Each row has a name. After each piece below comes the name of the row it's from, unless a question asks for something else. Each question is about the rows just above it. Places in a row count from 1.

[115 128 107  98  99 105] -> raka
[170 147 106 132 142 114] -> duve
[136 103 144 106 129 167] -> Robi
Where in the named rows is [132]?
duve, 4
Row and place of [129] in the named rows:
Robi, 5
[115] is at row and place
raka, 1
Where in the named rows is [114]?
duve, 6
Row and place of [170] in the named rows:
duve, 1
Where in the named rows is [98]?
raka, 4
Row and place of [128] in the named rows:
raka, 2

[137 113 182  65  59  72  70 170 100 139 138 135  67 126 108  69 132 144
  77 163 150  85] = Baz
[125 139 154  95 162  92 124 154 161 177 148 140 136 136 142 101 146 117
 109 109 124 117] = nubu
[143 139 154  95 162  92 124 154 161 177 148 140 136 136 142 101 107 154
 129 174 176  90] = zozo
[65] is at row and place
Baz, 4
which: [137 113 182  65  59  72  70 170 100 139 138 135  67 126 108  69 132 144
  77 163 150  85]
Baz
Row and place of [107] in the named rows:
zozo, 17
Where in the named rows is [132]?
Baz, 17
[144] is at row and place
Baz, 18
[67] is at row and place
Baz, 13
Row and place of [70] in the named rows:
Baz, 7

[ 72 191  52 129 208 187] -> buk
[ 89 147  88 117 158 147] -> Sulu
[148 191  52  61 132 102] -> kivel
Where in the named rows is [89]?
Sulu, 1
Row and place of [72] in the named rows:
buk, 1
Where in the named rows is [148]?
kivel, 1
Where in the named rows is [102]?
kivel, 6
Where in the named rows is [88]?
Sulu, 3

[ 35 179 101 207 121] -> susi
[180  91 177 180 126] -> vonez
[180  91 177 180 124] -> mevo
[180  91 177 180  48] -> Zama
[110 139 157 181 213] -> kede
Row and place of [48] in the named rows:
Zama, 5
[179] is at row and place
susi, 2
[213] is at row and place
kede, 5
Where in the named rows is [35]?
susi, 1

[121 136  87  73 116] : fuma
[128 132  96 143 163] : sove
[177 142  79 100 130] : Zizu
[167 173 134 146 111] : logug
[145 131 149 105 125] : vulob
[124  92 204 139 131] : gati
[149 116 176 126 146] : sugef
[144 166  74 162 154] : taf
[112  96  88 178 187] : Vov
Where in the named rows is [124]?
gati, 1
[145] is at row and place
vulob, 1

[120 131 116 122 118 128 133 124 141 123 129 134 124 130 119] : zoze
[117 127 112 128 103 165 162 109 206 111 165 194 105 123 101] : peva
[128 124 130 132 131 111 115 132 105 133 111 119 132 135 131] : boba
Row and place of [103] in the named rows:
peva, 5
Row and place of [115] in the named rows:
boba, 7
Where in the named rows is [129]?
zoze, 11
Where in the named rows is [101]?
peva, 15
Row and place of [134] in the named rows:
zoze, 12
Row and place of [120] in the named rows:
zoze, 1

[137  90 153  98 133 141 150 114 128 102 107 133 122 129 138 150 107 108
 163 141 146 103  96 147 182 143 108 135 115 145 110 146  96 152 119 154
 148 168 124 121 138 129  83 137 101 168 106 168 103 138 149 118 134 165
 164 139 157 148 150] = zug
[122  80  85 138 136 122 140 122 110 123 134 138 139 126 120 148 115 124
 160 112 106 137 156  95 157 169 149 124 103 136 115 120 116 105 120  88
 120 132 145 108 162  93 112 131 107 118 146 117 126  98 128 140 134 163
 128 103 117 136 102] = Nolo
[106 140 110 126 120 122 155  53 136 126 117 112 111 107 140 132 156 121
 125  50  82 152 144 160 126 130 135  88 131 114 176 133  91 146  66 142
 114 120 115  96  96 172  87 121 101  82 123 152 117 114 124 166 191 101
 163  96 152 123 125] = derib
[136 165 108 188 135 188 120 134 125 169 130 154 109 124 133 183 101 146
  75 148 189  72 111  84  50  93 174 172 140  93 150 146 161  98 170 118
 108 126 129 136 194  94 167 159 125  81 143 118 136  96 120 108  59 111
 136 150 188 149 106] = mez
[143 156 141 120 115 116 101 114 126 137 148 139 127  95 132 107 143 104
 137 157 170 133 131 147  94 149 103 144 142  92  94 138 128 153 187 103
 134 135 110 158 144 117 133 124 126 102 114 131 148 118 127  91 114 124
 158 146 128  64 154] = Zum
[106 140 110 126 120 122 155  53 136 126 117 112 111 107 140 132 156 121
 125  50  82 152 144 160 126 130 135  88 131 114 176 133  91 146 158 142
 114 120 115  96  96 172  87 121 101 120 123 152 117 114 124 166 191 101
 163  96 152 123 125] = Bimi
which: [136 165 108 188 135 188 120 134 125 169 130 154 109 124 133 183 101 146
  75 148 189  72 111  84  50  93 174 172 140  93 150 146 161  98 170 118
 108 126 129 136 194  94 167 159 125  81 143 118 136  96 120 108  59 111
 136 150 188 149 106]
mez
Which row holds [137  90 153  98 133 141 150 114 128 102 107 133 122 129 138 150 107 108
 163 141 146 103  96 147 182 143 108 135 115 145 110 146  96 152 119 154
 148 168 124 121 138 129  83 137 101 168 106 168 103 138 149 118 134 165
 164 139 157 148 150]?
zug
[122  80  85 138 136 122 140 122 110 123 134 138 139 126 120 148 115 124
 160 112 106 137 156  95 157 169 149 124 103 136 115 120 116 105 120  88
 120 132 145 108 162  93 112 131 107 118 146 117 126  98 128 140 134 163
 128 103 117 136 102] is in which row?
Nolo

[129 135  91  81 135 130 117 143 132 112 143 119 141 127  98 127 151 125
 151 129 126 142  76 128 134 122]  kuno
[126 132 126 149 131 137 153 143 117 161 121 134 126 129 155 118 137 116
 137 114 129 145 101 138 137 136]  maro
[136 128 129 125 131 134 148 148 132 119 123 123  91 129 160 138 118 131
 135 122 135 132 131 124 115 121]  dubi
[147 135 123 103 149 132 138 139 138 113  92 131 133 122 122 114 121 133
 141 143 126 132 167 102 120 122]  zabab
[118 125 129 145 140 132 145 132 146 133 115 118 154 130  88 130 116 134
 110 121 126 128 114  57 135 109]  dizu
[127 127 122 128 103 130 150 122 133 113 145 124 106 133 109 130 158 127
 123 126 130 135 105 108 133 142]  sozam
Where in the named rows is [102]?
zabab, 24
which: [127 127 122 128 103 130 150 122 133 113 145 124 106 133 109 130 158 127
 123 126 130 135 105 108 133 142]
sozam
Row and place of [161] in the named rows:
maro, 10
The row with [126 132 126 149 131 137 153 143 117 161 121 134 126 129 155 118 137 116
 137 114 129 145 101 138 137 136] is
maro
which: [147 135 123 103 149 132 138 139 138 113  92 131 133 122 122 114 121 133
 141 143 126 132 167 102 120 122]
zabab

[ 93 118 101 151 150]  zizag
[ 93  94  92 151 120]  punak
[ 93 118 101  93 117]  les
[150] is at row and place
zizag, 5
Row and place of [94] in the named rows:
punak, 2
Row and place of [117] in the named rows:
les, 5
which: [ 93 118 101 151 150]
zizag
Where do [ 93  94  92 151 120] appear?
punak
Row and place of [92] in the named rows:
punak, 3

[ 52 101 127 175  81 156  94 101  47 200  56 152]  Tifip
[ 81  79 186 196  74 180 143 160 215 112 143 142]  Lufi
[156 145  64  69 105 123  40  40 201 118 132  92]  zuli
[160 110  55  91  87  61  64  63  46 156 155 191]  Viv
[174 155 179  58  86  50 206 135 193 120 214 130]  ziz
[128  91 129 158 103  45 174 108 170 117 126 215]  Lagig
[ 81 174 186 196  74 180 143 160 215  44 144  46]  tivok
[105  58 129 146 182 102 100 178 175 203  66  80]  ref
[196  45  97 206 197 130 147  81  51 193 169 194]  fek
[174 155 179  58  86  50 206 175  55  86 154 136]  mibep
[132 179 150  92 192  67 156 121  42 140  96 118]  legu
[139 161 140 183  79 204 197 101  68  73 183  87]  genos
Where in the named rows is [103]?
Lagig, 5
Row and place of [204] in the named rows:
genos, 6
The row with [174 155 179  58  86  50 206 175  55  86 154 136] is
mibep
Row and place of [42] in the named rows:
legu, 9
Row and place of [80] in the named rows:
ref, 12
Row and place of [56] in the named rows:
Tifip, 11
Row and place of [127] in the named rows:
Tifip, 3

